Below are the code and all the weights of a small trained network. Each question names an input and a target symbol and asks about switching units off, where a switched-off unit gives its printed mean instead of its output.

import numpy as np


def w(rows, s, z=0):
    codes = np.array(rows[::2]) - 128.0
    scale = np.full(codes.shape[1], s)
    scale[-1] = z or s
    return codes * scale


def f(y):
    return np.maximum(y, 0)


def softmax(a):
    e = np.exp(a - a.max(-1, keepdims=True))
    return e / e.sum(-1, keepdims=True)


def log_softmax(a):
    a = a - a.max(-1, keepdims=True)
    return a - np.log(np.exp(a).sum(-1, keepdims=True))


def net(x, mask):
    ids = ['αβγδεζθλμξπστφψω'.index(c) for c in x.split()]
    T = len(ids)
    res = E[ids] + P[:T]
    r = res
    for j in range(2):
        rows = slice(2 * j, 2 * j + 2)
        q, k, v = (r @ M[0][rows].T for M in (Q, K, V))
        z = softmax(np.where(np.tri(T) > 0, q @ k.T / 2**0.5, -1e9)) @ v
        o = O[0][rows]
        res = res + np.where(mask[j], z, o[:, -1]) @ o[:, :-1]
    y = f(res @ A[0][:, :-1].T + A[0][:, -1])
    res = res + np.where(mask[2:26], y, B[0][:, -1]) @ B[0][:, :-1]
    return log_softmax(res[-1] @ U[:, :-1].T + U[:, -1])


Q, K, V, O, A, B = {}, {}, {}, {}, {}, {}
E = w([
[136,168,67],'α',
[75,131,72],'β',
[173,81,200],'γ',
[54,57,145],'δ',
[80,233,90],'ε',
[140,161,102],'ζ',
[48,203,78],'θ',
[183,7,224],'λ',
[121,7,116],'μ',
[94,247,167],'ξ',
[111,161,91],'π',
[192,207,121],'σ',
[190,155,164],'τ',
[87,116,41],'φ',
[122,51,22],'ψ',
[28,182,42],'ω',
],0.014)
P = w([
[18,110,254],'0',
[152,122,141],'1',
[168,129,118],'2',
[183,138,94],'3',
[199,143,79],'4',
[210,151,62],'5',
[206,155,71],'6',
],0.0048)
Q[0] = w([
[198,73,133],'head 1',
[38,75,135],'head 1',
[151,23,5],'head 2',
[117,53,236],'head 2',
],0.018)
K[0] = w([
[171,96,153],'head 1',
[33,70,81],'head 1',
[77,46,35],'head 2',
[138,82,254],'head 2',
],0.019)
V[0] = w([
[150,230,202],'head 1',
[61,62,163],'head 1',
[50,156,39],'head 2',
[161,254,217],'head 2',
],0.0048)
O[0] = w([
[97,193,210,168],'head 1',
[252,105,4,88],'head 1',
[100,69,52,245],'head 2',
[147,253,72,17],'head 2',
],0.0047,0.0011)
A[0] = w([
[103,152,110,124],'neuron 1',
[117,125,142,208],'neuron 2',
[194,166,131,2],'neuron 3',
[148,56,117,153],'neuron 4',
[209,43,179,69],'neuron 5',
[84,131,180,53],'neuron 6',
[82,75,82,197],'neuron 7',
[160,78,91,75],'neuron 8',
[78,229,108,47],'neuron 9',
[25,44,95,55],'neuron 10',
[178,172,72,44],'neuron 11',
[65,124,166,30],'neuron 12',
[104,151,251,115],'neuron 13',
[197,88,55,192],'neuron 14',
[86,82,95,188],'neuron 15',
[126,163,134,220],'neuron 16',
[148,231,132,80],'neuron 17',
[232,134,103,102],'neuron 18',
[132,50,133,16],'neuron 19',
[193,113,144,198],'neuron 20',
[131,69,134,39],'neuron 21',
[133,155,131,118],'neuron 22',
[35,117,90,80],'neuron 23',
[100,205,47,94],'neuron 24',
],0.012,0.0048)
B[0] = w([
[131,163,125,171],'neuron 1',
[101,97,145,187],'neuron 2',
[166,33,108,148],'neuron 3',
[51,135,112,232],'neuron 4',
[135,243,73,244],'neuron 5',
[111,142,69,134],'neuron 6',
[161,3,84,253],'neuron 7',
[97,146,59,184],'neuron 8',
[88,166,47,233],'neuron 9',
[175,223,250,231],'neuron 10',
[141,128,173,158],'neuron 11',
[116,101,69,130],'neuron 12',
[208,161,213,200],'neuron 13',
[134,160,220,247],'neuron 14',
[151,22,100,231],'neuron 15',
[89,73,162,217],'neuron 16',
[60,117,160,230],'neuron 17',
[168,117,179,183],'neuron 18',
[52,107,100,186],'neuron 19',
[190,115,93,215],'neuron 20',
[70,123,113,170],'neuron 21',
[115,128,134,155],'neuron 22',
[210,153,98,198],'neuron 23',
[163,207,84,251],'neuron 24',
],0.025,0.0059)
U = w([
[141,133,144,116],'α',
[96,138,208,232],'β',
[190,158,180,81],'γ',
[199,92,142,126],'δ',
[97,149,77,40],'ε',
[143,139,134,117],'ζ',
[144,119,42,97],'θ',
[151,169,124,181],'λ',
[70,104,91,213],'μ',
[72,161,158,69],'ξ',
[145,122,100,251],'π',
[193,127,95,137],'σ',
[153,123,246,40],'τ',
[142,137,123,139],'φ',
[105,49,156,146],'ψ',
[142,134,139,102],'ω',
],0.013,0.011)

Each question gives the input, a string of symbols that net reads in full, and the target symbol t.
The units are the heads (2 rows each of Q, K, V and O) and the neurons (one row each of A and B). Each row of codes is followed by its name. A weight is (code - 128) times the scale printed after its matrix; where a second scale follows, it is the last column's (O, A, B and U).
mask holds one flag per unit, heads first, then neurons. A switched-off unit (its flag False) gives its mean, the last column of its rows in O or B, instead of its output. The means were averaged over made-up inputs and are rounded, as every weight is.
A unit's drop is (log p(t) with every unit on - log p(t) with that unit switched off) / (log p(t) with every unit on - log p(t) with every unit switched off).
The circuit of an input: a set's keep is (log p(t) with only the set's units on - log p(t) with every unit switched off) / (log p(t) with every unit on - log p(t) with every unit switched off). Starting from the 12 units with the biggest drops (on a tie, the unit counted first), units are removed one at a time, each time the one whose removal leaves the highest keep (on an exact tie, the one counted first), for as long as the keep stays at least 0.8.
circuit, biggest first: the units of the circuit, biggest drop first
most important unit: the unit with the biggest drop
k most important neurons: the k neurons with the biggest drops, biggest first
which heads matter: for each layer, one digit per head in row order, 1 if its drop is at least 0.15 and else 0, layers parted by /
drop when u is switched off: that unit's drop, to one decimal
input β π ψ μ φ, target ψ: circuit, biggest first	[neuron 7; neuron 5]
input λ ω π σ, target β: circuit, biggest first	[neuron 17; head 1]
input σ ξ π, target μ: circuit, biggest first	[neuron 10; neuron 13]
input γ λ ζ, target τ: circuit, biggest first	[neuron 5; neuron 9]
input ω ξ ξ, target ξ: circuit, biggest first	[neuron 9; neuron 17; neuron 7]
input δ σ ε σ σ ζ, target μ: circuit, biggest first	[neuron 10; neuron 23]
input δ σ ψ α, target ψ: most important unit	head 2
input ε σ α, target μ: which heads matter	10
input ζ μ σ σ λ π, target μ: 3 most important neurons	[neuron 10; neuron 13; neuron 5]
input ε α β β λ δ δ, target ψ: which heads matter	00
input ε σ π ζ, target μ: 2 most important neurons	[neuron 10; neuron 14]
input ζ π μ, target μ: circuit, biggest first	[neuron 4; neuron 19]
input ζ θ σ λ δ, target ψ: circuit, biggest first	[neuron 24; neuron 5]
input δ π ψ, target ψ: 3 most important neurons	[neuron 7; neuron 15; neuron 14]
input μ μ σ, target β: most important unit	neuron 17
input μ λ ζ μ, target μ: 3 most important neurons	[neuron 5; neuron 4; neuron 19]
input δ α α ζ, target β: 2 most important neurons	[neuron 7; neuron 5]
input γ β ζ ψ π, target ψ: drop when head 2 is switched off	0.5
input ε δ λ ψ φ φ α, target δ: drop when neuron 19 is switched off	0.1
input φ φ φ β φ φ α, target δ: drop when head 2 is switched off	0.8
input σ ζ δ λ ε, target ε: most important unit	neuron 9
input γ δ α ζ, target β: drop when neuron 5 is switched off	0.3
